How the nodes are linked:
j110 g j564
j110 b j564
j110 l j564
j228 g j665
j228 b j438
j228 l j438
j140 g j745
j140 b j909
j140 l j244
j250 g j837
j250 b j107
j250 l j107
j981 g j452
j981 b j848
j981 l j660
j520 g j924
j520 b j768
j520 l j795
j730 g j440
j730 b j534
j730 l j376
j714 g j795
j714 b j318
j714 l j714
j491 g j679
j491 b j789
j491 l j305
j137 g j908
j137 b j267
j137 l j267
j848 g j743
j848 b j574
j848 l j654
j837 g j129
j837 b j810
j837 l j810
j817 g j158
j817 b j235
j817 l j379
j571 g j446
j571 b j700
j571 l j376
j711 g j574
j711 b j228
j711 l j174
j446 g j644
j446 b j800
j446 l j800
j362 g j908
j362 b j571
j362 l j812
j694 g j244
j694 b j908
j694 l j745
j339 g j672
j339 b j140
j339 l j140
j363 g j930
j363 b j852
j363 l j484
j16 g j660
j16 b j795
j16 l j795
j107 g j806
j107 b j889
j107 l j167
j116 g j689
j116 b j966
j116 l j966
j452 g j267
j452 b j323
j452 l j323
j966 g j930
j966 b j99
j966 l j446
j472 g j768
j472 b j694
j472 l j694
j143 g j348
j143 b j689
j143 l j689
j122 g j192
j122 b j685
j122 l j438
j810 g j665
j810 b j484
j810 l j484
j305 g j817
j305 b j810
j305 l j14
j101 g j697
j101 b j783
j101 l j490
j511 g j732
j511 b j806
j511 l j484
j528 g j495
j528 b j379
j528 l j379
j564 g j308
j564 b j495
j564 l j495
j779 g j129
j779 b j452
j779 l j452
j99 g j730
j99 b j789
j99 l j789
j553 g j379
j553 b j376
j553 l j376
j379 g j143
j379 b j158
j379 l j158
j795 g j761
j795 b j228
j795 l j228
j617 g j711
j617 b j192
j617 l j192
j679 g j16
j679 b j865
j679 l j645
j789 g j476
j789 b j645
j789 l j491
j908 g j333
j908 b j779
j908 l j228
j865 g j491
j865 b j305
j865 l j305
j745 g j339
j745 b j143
j745 l j783
j889 g j307
j889 b j679
j889 l j679
j682 g j807
j682 b j192
j682 l j682
j308 g j110
j308 b j167
j308 l j167
j783 g j339
j783 b j362
j783 l j362
j307 g j107
j307 b j968
j307 l j968
j602 g j26
j602 b j534
j602 l j534
j323 g j122
j323 b j109
j323 l j109
j665 g j837
j665 b j787
j665 l j787
j697 g j743
j697 b j677
j697 l j677
j672 g j682
j672 b j745
j672 l j745
j924 g j685
j924 b j654
j924 l j654
j318 g j228
j318 b j685
j318 l j685
j534 g j79
j534 b j837
j534 l j837
j174 g j617
j174 b j122
j174 l j122
j852 g j645
j852 b j250
j852 l j250
j490 g j677
j490 b j143
j490 l j143
j660 g j484
j660 b j761
j660 l j761
j267 g j779
j267 b j981
j267 l j981
j801 g j82
j801 b j553
j801 l j553
j333 g j694
j333 b j137
j333 l j137
j82 g j143
j82 b j116
j82 l j564
j185 g j122
j185 b j682
j185 l j227
j495 g j645
j495 b j801
j495 l j801
j800 g j571
j800 b j110
j800 l j110
j129 g j534
j129 b j665
j129 l j665
j732 g j865
j732 b j730
j732 l j730
j677 g j101
j677 b j348
j677 l j348
j761 g j174
j761 b j714
j761 l j714
j79 g j602
j79 b j129
j79 l j129
j654 g j520
j654 b j472
j654 l j472
j476 g j99
j476 b j363
j476 l j644
j574 g j109
j574 b j617
j574 l j617
j227 g j362
j227 b j981
j227 l j657
j909 g j783
j909 b j564
j909 l j109
j26 g j768
j26 b j79
j26 l j79
j685 g j438
j685 b j520
j685 l j520
j806 g j250
j806 b j307
j806 l j235
j768 g j654
j768 b j244
j768 l j244
j743 g j657
j743 b j101
j743 l j101
j930 g j116
j930 b j645
j930 l j644
j787 g j768
j787 b j660
j787 l j660
j812 g j801
j812 b j743
j812 l j743
j192 g j697
j192 b j438
j192 l j185
j645 g j305
j645 b j250
j645 l j511
j438 g j318
j438 b j244
j438 l j924
j689 g j82
j689 b j930
j689 l j930
j109 g j779
j109 b j711
j109 l j711
j14 g j14
j14 b j129
j14 l j602
j644 g j644
j644 b j571
j644 l j363
j700 g j227
j700 b j308
j700 l j800
j167 g j564
j167 b j227
j167 l j528
j348 g j185
j348 b j553
j348 l j82
j657 g j143
j657 b j697
j657 l j158
j440 g j732
j440 b j966
j440 l j99
j158 g j553
j158 b j732
j158 l j732
j968 g j889
j968 b j491
j968 l j491
j244 g j472
j244 b j685
j244 l j333
j376 g j158
j376 b j440
j376 l j440
j484 g j787
j484 b j16
j484 l j16
j235 g j305
j235 b j26
j235 l j26
j807 g j807
j807 b j672
j807 l j672

The rows follow the links: the fewer symbols apart two nodes are, the more alike their rows tend to be.

Some nodes and rows for them; each showing differs a little:
j644:   26   -50    32    33   -54   -60  -108  -128   -66    13   -46    16    38    35    46    26    94   -53    33   -14   -56   -19    27   -17   -47    24   -70    55    18    61   -13   -53    13   -26   -13    19    23   -65    16     0    74    22    -5    41    62    66   -35     8   -64     6   -18   -25    39
j571:   22   -70    35    65   -96   -63  -125  -138   -50    -5   -23    26    -6    23    50    32    69   -70    35   -21   -12   -23    13   -22   -27    12   -74    51   -25    59    33    -8     9   -18    16     6    11   -46    12    11    61    -8   -30    23    35    52   -29    45   -59   -32   -29   -44    41
j700:   13   -64    32    82  -103   -42  -117  -132   -50    -7     1    38   -13    11    42    45    52   -79     5   -20    -3   -15    -3   -53   -33    28   -92    35   -14    53    56    20     9    -8    18     1     0   -45     6    16    57   -27   -33    21    -1    20   -32    54   -63   -41   -33   -35    37
j109:  -12    56   -10    69   -48    69    31     0   -29   -53    28   -23    14   -25   -16    49   -88   -19   -78    52    15    39   -31  -122     2    40    -1   -39    -7   -46    47    42    31    42    29     9   -13    -3   -75     9   -69    26   -45   -18   -69   -88   -33    25   -53   -77   -65    13    -4
j129:  -30    49     6   -25     2   -59    29    37    11    63    49    35    56    22    18    -5  -112    45    10    87    39   -15    41   -46    51    43    59   -63   -29    66    32   -35   -34     3    43    18    60   -48    45    72   -53   -45    37    42    91   -49   -65    40    30    52   -31   -10   -41
j654:  -10   -26  -102   -66   -18   -22    19     6   129    50    -2    43  -111   -50     5    36    56    59    53   -60    -8    14    24    32    53   -16     1   -22    12   -76   -56   -41     6   -35   -32   -69    -9    56    26    43    59     2    -3    52    34    11    70    21    60    10    72    50     6
j323:  -12    51   -20    78   -49    61    25     0   -21   -51    42   -16    14   -30   -28    51  -105   -17   -78    60    39    28   -33  -125    -1    40    -3   -42    -4   -56    63    48    28    44    32     5   -12     4   -67    16   -63     5   -48   -13   -77   -89   -23    45   -29   -76   -58    18   -11
j787:  -16    75   -52   -60     3   -45    53    10    40    66    -9    -1    49     9    21    23    -9    65    17    56   -51    31    63   -52    53    59    55   -53    32    -6   -61  -114     0   -31   -13   -12    45   -31    24    55    -3    43    30    86   117   -29   -27     0    26    55     0    45   -35
j110:   17   -67    34    74  -106   -41  -118  -136   -50     2    -3    36    -2    21    46    41    41   -78     3   -20    -1   -21     0   -40   -22    26   -82    34   -14    54    64    15    10    -5    16    -3     1   -37    -5    13    62   -27   -40    24     8    17   -28    59   -67   -40   -35   -30    40
j490:   49   -23    32   -21    46    -3    41    58   -27   -81   -59   -76   -79   -22   -52   -93    34    -3    31    12   -20    13   -20   104   -28   -42    37     9   -83   -56   -45    70     2    24    23    -3   -42    64    20   -50   -25    18   -17   -75   -44    57    27   -23    46   -29    -9   -93     3
j438:  -15    25  -103   -77   -13    26    70   -11    91    19   -31   -17   -71   -32     3    44    80    52    31   -20   -76    58    26   -25    48    -1    24   -23    29  -112   -79   -92    49   -14   -28   -47    -9    39   -19    17    14    66   -12    31    39   -11    52   -29    17    -5    38    47     0
j617:   16    65   -11    27     0    88    77    17   -34   -71   -21   -79    26    -9   -20    31   -31   -18   -50    62   -56    63   -23  -110    -4    17    33   -32    -8   -83   -12     2    51    43    -2    27   -15     7   -85   -15   -89    83   -39   -42   -38   -50   -17   -22   -60   -66   -61    -6     7
j685:   -5    -3   -99   -72    -6    -1    50    -2   108    37   -34    10   -77   -36     6    42    86    52    44   -29   -62    53    31     6    42     2    11   -31    37   -97   -75   -77    27   -27   -49   -56   -13    42     9    29    38    52    -2    44    44    12    67   -10    34     9    62    44     7
j677:   49    -4    19   -26    47     0    52    66   -29   -83   -62   -73   -71   -23   -61   -97    16     6    20    22   -23    18   -28   103   -25   -31    43    -2   -78   -68   -54    61     4    27    29    -6   -35    62    10   -53   -29    14   -21   -88   -53    49    29   -22    43   -31    -6   -92     3
j665:  -28    71   -26   -41     6   -50    50    28    33    74    29    25    64    21    26     8   -72    59    24    82    -9    -2    63   -52    53    47    66   -52   -15    49   -11   -83   -22   -18    23     9    66   -46    41    75   -44     4    39    60   115   -36   -51    16    28    56   -21    27   -38
j362:   16   -85     9    46   -61     0   -53   -51    -3   -18    25    46  -126    -8    16     1    15   -75    16   -45    45     5   -57    18   -12   -35   -61    16   -65   -15    92    89     2    36    47   -16   -58    32     7    22    19   -70   -36   -62   -60    13    20    54   -27   -62    -8   -76    48
j672:  -12   -67    34   -32    49    61    29    31     6    42     6    38   -56    72    75    39    47   -95    44   -50   -24    32   -44   -40    21   -99    -2    11    14    53    62   -10   -15    44   -26    43   -28   -10   -12    63   -66   -21    53   -83    34   -10    32   -50   -75    12    25   -43    52
j82:   59   -54    53    10   -12   -49   -50   -34   -60   -61   -77   -56   -54    -2   -16   -70    83   -35    57    -5   -46   -17    -3    99   -58   -31   -17    41   -85   -11   -32    40    10     7    28     3   -13    28    32   -51    27    10   -29   -52   -12    97     2     4     4   -30   -25  -106    34
j924:  -18    -9  -103   -77    -7   -19    30     2   111    50    -6    26   -94   -44     1    25    80    55    47   -57   -31    19    26    34    39    -4     3   -24    32   -88   -74   -71    21   -29   -28   -58   -13    50    18    29    56    23    -7    45    37    20    64    -1    39    10    70    46     1
j889:  -40    36    15    23    68    84    -5    48   -14     0    46    11   119    -7   -30    -3   -49    39   -92   -53    65   -42   -28    34   -35    -5   -11    43   112    29    -7    32   -20   -23   -51     5    -5    -6   -52   -83    15   -17    22    16   -88   -28    11   -39     1    35    41   116   -28
j574:    3    68   -14    48   -15    79    66    16   -34   -65    -1   -58    25   -23   -33    38   -55   -21   -71    69   -19    63   -23  -107    -9    29    23   -31    -4   -79     5    11    46    38    16    19   -16     8   -72   -15   -78    57   -42   -36   -66   -65   -16     2   -48   -73   -54     4     7

Each walk starts at a row. The symbols on each line, taken left to right, move it on to the next node.
Each answer is a row, close to the row of the node it stands for.
start    8    65   -47    -4    -4    81    86    17    15   -50   -31   -56   -15   -19   -23    52    11     4   -21    38   -78    77    -3  -102    12     3    28   -37    10  -113   -45   -40    64    32   -14     2    -9    28   -79    -1   -71    98   -36   -23   -18   -46    12   -32   -49   -59   -26    15     8
g b l b l b
 -35   -57   -75   -37   -36    -4    -7    -1   127    62    54    92  -133   -34    23    49    18     6    32   -82    45    -8   -12    17    51   -39   -34   -19     8   -37    26    13    -7    -7   -18   -64   -26    50    25    57    43   -60     4    22    -8   -23    67    39    42    -3    67    41     6
g l l b b l
 -15    86   -63   -40     5     1    72   -16    20    17   -20   -34    64    -8     9    42    18    71     3    57   -78    37    62   -77    21    52    44   -34    45   -46   -80  -125    38   -25   -13    -4    47   -28   -25    11   -12    91     3    73    85   -21   -25   -28   -12    19   -16    59   -12
start   68   -52    59   -10     0   -52   -40   -45   -56   -47   -88   -57   -35    17   -15   -63   103   -27    59    -7   -58    -3     7    95   -50   -14   -12    41   -61     1   -58    15     7    -4     9    10    -5     9    34   -48    34    37   -16   -40    18   106     2   -26     1   -17   -12  -104    29
l g l b l b g b
 -32    72     4   -39    25   -36    35    33     4    53    23     7   102    28    13    -7   -66    60     5    70     3   -12    65   -30    41    41    67   -40    11    70   -22   -85   -26   -32     8    19    69   -53    31    46   -33     4    54    61   106   -32   -56    -3    26    75   -15    38   -50
l b g l g
   9    79   -27     9    -5    75    80    -6   -20   -53   -25   -81    26    -3   -21    44     2    -3   -39    55   -77    70   -10  -103     9    22    34   -35    19  -102   -34   -44    66    28    -1    13    -6     5   -89   -17   -65   101   -34    -9    -7   -47    -6   -28   -52   -49   -55    18     1
start  -17    78   -23   -42    28   -25    37    -1     5    51   -21   -21   111    25    18    16     1    68     5    50   -56    10    65   -39    12    63    42   -16    60    23   -69  -117    -1   -40   -28    19    63   -56     0     7    -4    63    31    77   110    -4   -40   -31     4    69    -3    62   -26
b b b b g l b
 -12     3  -101   -77    -6    -8    31     3   114    52   -12    29   -78   -42     6    27    75    62    51   -53   -49    24    33    25    37    -9    10   -24    30   -81   -85   -74    23   -24   -39   -57    -1    35    14    31    50    36    -9    53    46    16    64   -15    38    19    65    57     5
b g l b l b
  52   -42    39   -27    35   -23     7    30   -37   -65   -66   -53   -73    -7   -38   -96    65   -13    51   -10   -29    -1   -24   119   -30   -46    21    22   -84   -38   -36    48     4    23    32     5   -35    48    34   -51    -7     8   -14   -83   -32    79    25   -24    26   -19    -8   -97    22
start   -1    78   -27    45   -20    72    61    15   -25   -61    -6   -60    30   -19   -26    45   -53   -18   -65    65   -31    75   -15  -133     0    39    15   -37     5   -86     9     7    53    44    10    16   -15    -6   -84    -5   -76    70   -41   -23   -50   -63   -22     7   -55   -68   -57    15    -1
l b b g l l l b g
 -33   -46   -91   -55   -24   -14     9     4   125    65    21    79  -123   -38    18    43    43    23    46   -74     9     1     7    16    65   -31   -14   -22    19   -46   -15   -23    -3   -12   -26   -67   -15    45    27    62    43   -23     2    36    19    -7    71    19    42    12    79    51    10
g g b l l b
 -26    18   -40    75   -75    35   -14   -15    26    -6    80    39   -11   -43   -23    53  -111     3   -75    22    90     0   -35   -76    25    47   -29   -41   -15   -36    76    74     1    22    41   -23   -11    17   -33    17   -16   -54   -47    11   -73   -91   -17    80     3   -60   -28    40   -20
start  -25    38   -32    65   -67    32    -1    -1    12    -4    69    27     2   -41   -13    47  -128     3   -76    55    80     4   -26  -100    20    55    -2   -50   -18   -25    83    59     7    33    45   -11    -4    -4   -27    37   -41   -36   -28    13   -61   -96   -33    78   -15   -52   -46    20   -15
b g l b g b
  53   -19    15   -19    39     0    51    69   -20   -81   -55   -70   -91   -24   -63   -85     9     2    17    14    -9    18   -30    99   -13   -31    35    -8   -82   -78   -29    74     4    28    26   -12   -44    69    10   -50   -27    12   -21   -90   -67    44    27    -9    52   -26   -11   -90     5
b g b l g b l l
   5  -100    19     2     4    38    -1    23    20     5    13    38  -135    27    26     8    32   -95    38   -59    18    25   -62    13    15   -93   -21    14   -38     8    90    67   -15    53     8     5   -65    35     8    38   -31   -60     8  -101   -34     0    48     3   -32   -31    14   -76    46
start  -14    60  -101   -59   -12    19    72   -15    65    19   -21   -25   -23   -30     8    51    43    56     7    20   -84    62    44   -58    42    35    28   -42    38  -103   -80  -102    44   -10   -18   -32     8    17   -33    29     3    80   -15    56    55   -23    24   -13    -1     7     7    54   -11
l g l l g b b
 -30   -39   -96   -57   -23   -23    -5    -1   129    74    25    71  -111   -42    15    32    47    39    47   -80    27     1     7    38    53   -23   -15   -17    12   -55   -10   -19    -5   -18   -21   -71   -13    50    39    43    63   -36     6    26    15    -1    70    23    58    22    84    47     5
b l l l b g l
  15   -63    25    67   -98   -54  -122  -134   -55     3    -7    39    -8    19    44    48    58   -79    15   -14   -12    -7     4   -45   -29    32   -87    44   -10    49    46    -6     2    -8    13     2    12   -46    14    18    67   -12   -21    30    27    36   -32    53   -65   -30   -29   -38    34
start   -6    70   -56   -48     8    19    72   -22    28     6   -42   -51    34    -9     3    40    52    49    13    32  -109    59    51   -58    19    34    39   -23    43   -71   -95  -120    54   -17   -15    -7    19    -7   -36    -5   -16   111    -5    53    64   -10     2   -50   -24     7    -8    48     1
g l l g l g g
  -7    26   -97   -64     3    11    61    -4    73    24   -38   -17   -48   -22     0    38    85    57    33   -11   -85    54    33   -19    38    12    16   -17    53  -100   -97  -108    40   -25   -36   -34    -4    22    -3    18    29    79   -10    43    59    12    49   -37    12     5    42    47     5
b b g b l g
 -27   -25   -96   -73    -8   -36    13    13   134    82    18    63   -91   -27    10    30    29    59    54   -48    -1     0    33    28    59    -9    10   -37    15   -42   -43   -50    -3   -29   -18   -68     7    38    48    60    46   -19     9    54    56     3    55    20    69    30    67    43   -10
